Below are the code and all the weights of a small trained network. Each question names an input and a class and asks about switching units off, where a switched-off unit gives its printed mean instead of its output.

import numpy as np


def w(rows, s, z=0):
    codes = np.array(rows[::2]) - 128.0
    scale = np.full(codes.shape[1], s)
    scale[-1] = z or s
    return codes * scale


def norm(h):
    return h / np.sqrt((h * h).mean(-1, keepdims=True) + 1e-5)


def f(y):
    return np.maximum(y, 0)


def log_softmax(a):
    a = a - a.max(-1, keepdims=True)
    return a - np.log(np.exp(a).sum(-1, keepdims=True))


def net(x, mask):
    res = np.array(x, float).reshape(1, 7) / 4 @ E
    u = 0
    for l in range(4):
        y = f(norm(res) @ A[l][:, :-1].T + A[l][:, -1])
        res = res + np.where(mask[u : u + 7], y, B[l][:, -1]) @ B[l][:, :-1]
        u += 7
    return log_softmax(norm(res)[-1] @ U[:, :-1].T + U[:, -1])


A, B = {}, {}
E = w([
[159,55,130,143,68,160,190,49],'x0',
[132,127,132,25,99,8,118,176],'x1',
[57,84,30,74,152,188,102,77],'x2',
[84,138,226,148,89,111,143,87],'x3',
[158,179,60,90,61,169,144,135],'x4',
[163,110,149,140,139,169,23,141],'x5',
[165,88,66,134,74,62,74,108],'x6',
],0.012)
A[0] = w([
[101,146,137,73,75,128,133,82,134],'0.n1',
[140,162,176,159,125,40,115,173,31],'0.n2',
[146,195,129,158,53,157,96,114,27],'0.n3',
[226,214,49,175,74,160,137,105,18],'0.n4',
[94,155,51,144,116,116,113,119,37],'0.n5',
[85,153,68,130,134,138,225,193,34],'0.n6',
[51,118,127,110,254,120,131,159,3],'0.n7',
],0.0097,0.006)
B[0] = w([
[155,61,192,129,43,106,77,120,252],'0.n1',
[126,172,206,96,121,90,71,209,250],'0.n2',
[192,83,181,167,165,86,97,162,170],'0.n3',
[74,117,208,185,15,20,143,250,238],'0.n4',
[173,108,169,169,164,223,140,135,172],'0.n5',
[181,55,132,206,82,78,157,5,216],'0.n6',
[41,156,85,30,176,127,146,1,228],'0.n7',
],0.0075,0.0034)
A[1] = w([
[174,133,14,66,142,111,88,157,3],'1.n1',
[177,131,50,100,118,64,17,130,150],'1.n2',
[66,135,204,54,207,60,131,112,27],'1.n3',
[182,149,28,76,97,165,120,122,53],'1.n4',
[184,50,117,137,111,146,40,126,73],'1.n5',
[93,85,115,229,224,195,162,144,72],'1.n6',
[129,145,86,89,136,254,117,59,97],'1.n7',
],0.0099,0.0041)
B[1] = w([
[108,45,98,179,197,186,118,38,180],'1.n1',
[115,77,148,44,164,159,82,151,255],'1.n2',
[3,144,185,43,198,154,169,220,250],'1.n3',
[223,103,56,113,179,107,159,180,182],'1.n4',
[140,61,56,55,178,148,91,92,211],'1.n5',
[165,96,25,127,177,86,80,2,214],'1.n6',
[177,188,173,171,74,104,137,193,232],'1.n7',
],0.0083,0.0059)
A[2] = w([
[167,215,249,142,123,254,183,110,164],'2.n1',
[49,200,151,254,121,184,211,2,147],'2.n2',
[155,152,93,187,163,112,73,208,3],'2.n3',
[150,86,222,243,84,173,88,3,171],'2.n4',
[151,65,33,113,182,157,67,94,41],'2.n5',
[110,90,119,78,103,183,73,225,125],'2.n6',
[179,193,35,149,78,252,138,102,66],'2.n7',
],0.0092,0.0049)
B[2] = w([
[73,167,53,184,86,210,150,48,214],'2.n1',
[139,120,76,122,185,246,63,66,254],'2.n2',
[69,147,106,115,159,94,59,177,149],'2.n3',
[201,112,16,109,130,166,108,108,252],'2.n4',
[188,150,146,194,154,201,103,2,233],'2.n5',
[131,167,53,176,54,131,53,65,221],'2.n6',
[135,170,122,160,138,13,161,189,200],'2.n7',
],0.0097,0.007)
A[3] = w([
[160,49,107,69,66,96,175,106,118],'3.n1',
[172,172,139,157,172,86,141,165,147],'3.n2',
[194,249,130,143,168,143,87,110,170],'3.n3',
[165,127,106,146,117,116,181,164,30],'3.n4',
[82,111,142,76,87,100,129,108,95],'3.n5',
[100,109,138,171,136,124,163,149,4],'3.n6',
[123,210,187,192,118,102,149,155,21],'3.n7',
],0.015,0.0037)
B[3] = w([
[179,209,79,204,167,93,203,52,220],'3.n1',
[23,79,44,169,26,148,113,198,167],'3.n2',
[109,68,141,185,34,205,145,112,254],'3.n3',
[113,122,101,90,99,59,154,182,147],'3.n4',
[184,99,150,232,63,53,135,139,186],'3.n5',
[110,80,106,133,156,173,113,154,132],'3.n6',
[110,52,117,216,116,254,181,149,173],'3.n7',
],0.0093,0.0085)
U = w([
[85,120,178,181,76,169,175,199,167],'0',
[42,192,156,54,237,160,118,119,84],'1',
[184,148,109,154,79,28,214,102,93],'2',
[221,168,170,65,168,162,162,163,2],'3',
[190,122,28,150,134,197,107,37,195],'4',
[115,134,135,107,94,73,7,187,104],'5',
],0.017,0.0093)

Each question gives the input, the list of numbers given to net, and the class t.
The units are the neurons (one row each of A and B). Each row of codes is followed by its name. A weight is (code - 128) times the scale printed after its matrix; where a second scale follows, it is the last column's (A, B and U).
mask holds one flag per neuron, layer by layer. A switched-off neuron (its flag False) gives its mean, the last column of its row in B, instead of its output. The means were averaged over made-up inputs and are rounded, as every weight is.
A unit's drop is (log p(t) with every unit on - log p(t) with that unit switched off) / (log p(t) with every unit on - log p(t) with every unit switched off).
The circuit of an input: a set's keep is (log p(t) with only the set's units on - log p(t) with every unit switched off) / (log p(t) with every unit on - log p(t) with every unit switched off). Starting from the 12 units with the biggest drops (on a tie, the unit counted first), units are removed one at a time, each time the one whose removal leaves the highest keep (on an exact tie, the one counted first), for as long as the keep stays at least 0.8.
circuit, biggest first: the units of the circuit, biggest drop first
unit that matters most: the unit with the biggest drop
top k neurons: the k neurons with the biggest drops, biggest first
drop of u: that unit's drop, to one decimal
input [7,3,2,-7,-8,0,-8], class 1: circuit, biggest first : 1.n3, 0.n7
input [-3,-5,-5,7,6,-6,3], class 0: unit that matters most : 0.n4
input [1,6,-7,0,4,4,4], class 5: circuit, biggest first : 0.n2, 1.n2
input [2,3,2,-1,7,-5,5], class 2: top 2 neurons : 0.n4, 2.n2
input [-5,-1,-2,-4,8,8,1], class 5: circuit, biggest first : 0.n4, 2.n3
input [-7,3,6,-7,-6,7,-5], class 1: top 2 neurons : 0.n7, 1.n3
input [-6,2,0,5,-8,-2,2], class 1: top 2 neurons : 1.n3, 0.n7
input [-3,5,-1,7,0,4,-1], class 0: top 2 neurons : 3.n7, 1.n5
input [1,-7,-3,1,8,-2,2], class 0: top 2 neurons : 0.n4, 1.n6
input [-3,2,-3,2,-1,5,-8], class 0: top 2 neurons : 3.n7, 2.n2
input [4,0,-6,-8,8,-7,-8], class 2: top 3 neurons : 0.n6, 3.n4, 2.n5
input [-1,8,-2,3,-4,-2,6], class 5: top 2 neurons : 0.n2, 1.n3
input [3,7,3,-8,1,-6,-7], class 2: drop of 2.n1 : 0.1
input [0,-3,-1,0,6,2,-1], class 0: circuit, biggest first : 0.n4
input [0,8,-8,-1,1,-5,0], class 0: drop of 3.n2 : 0.1
input [-6,-3,-3,8,3,-4,0], class 0: drop of 0.n2 : 0.2
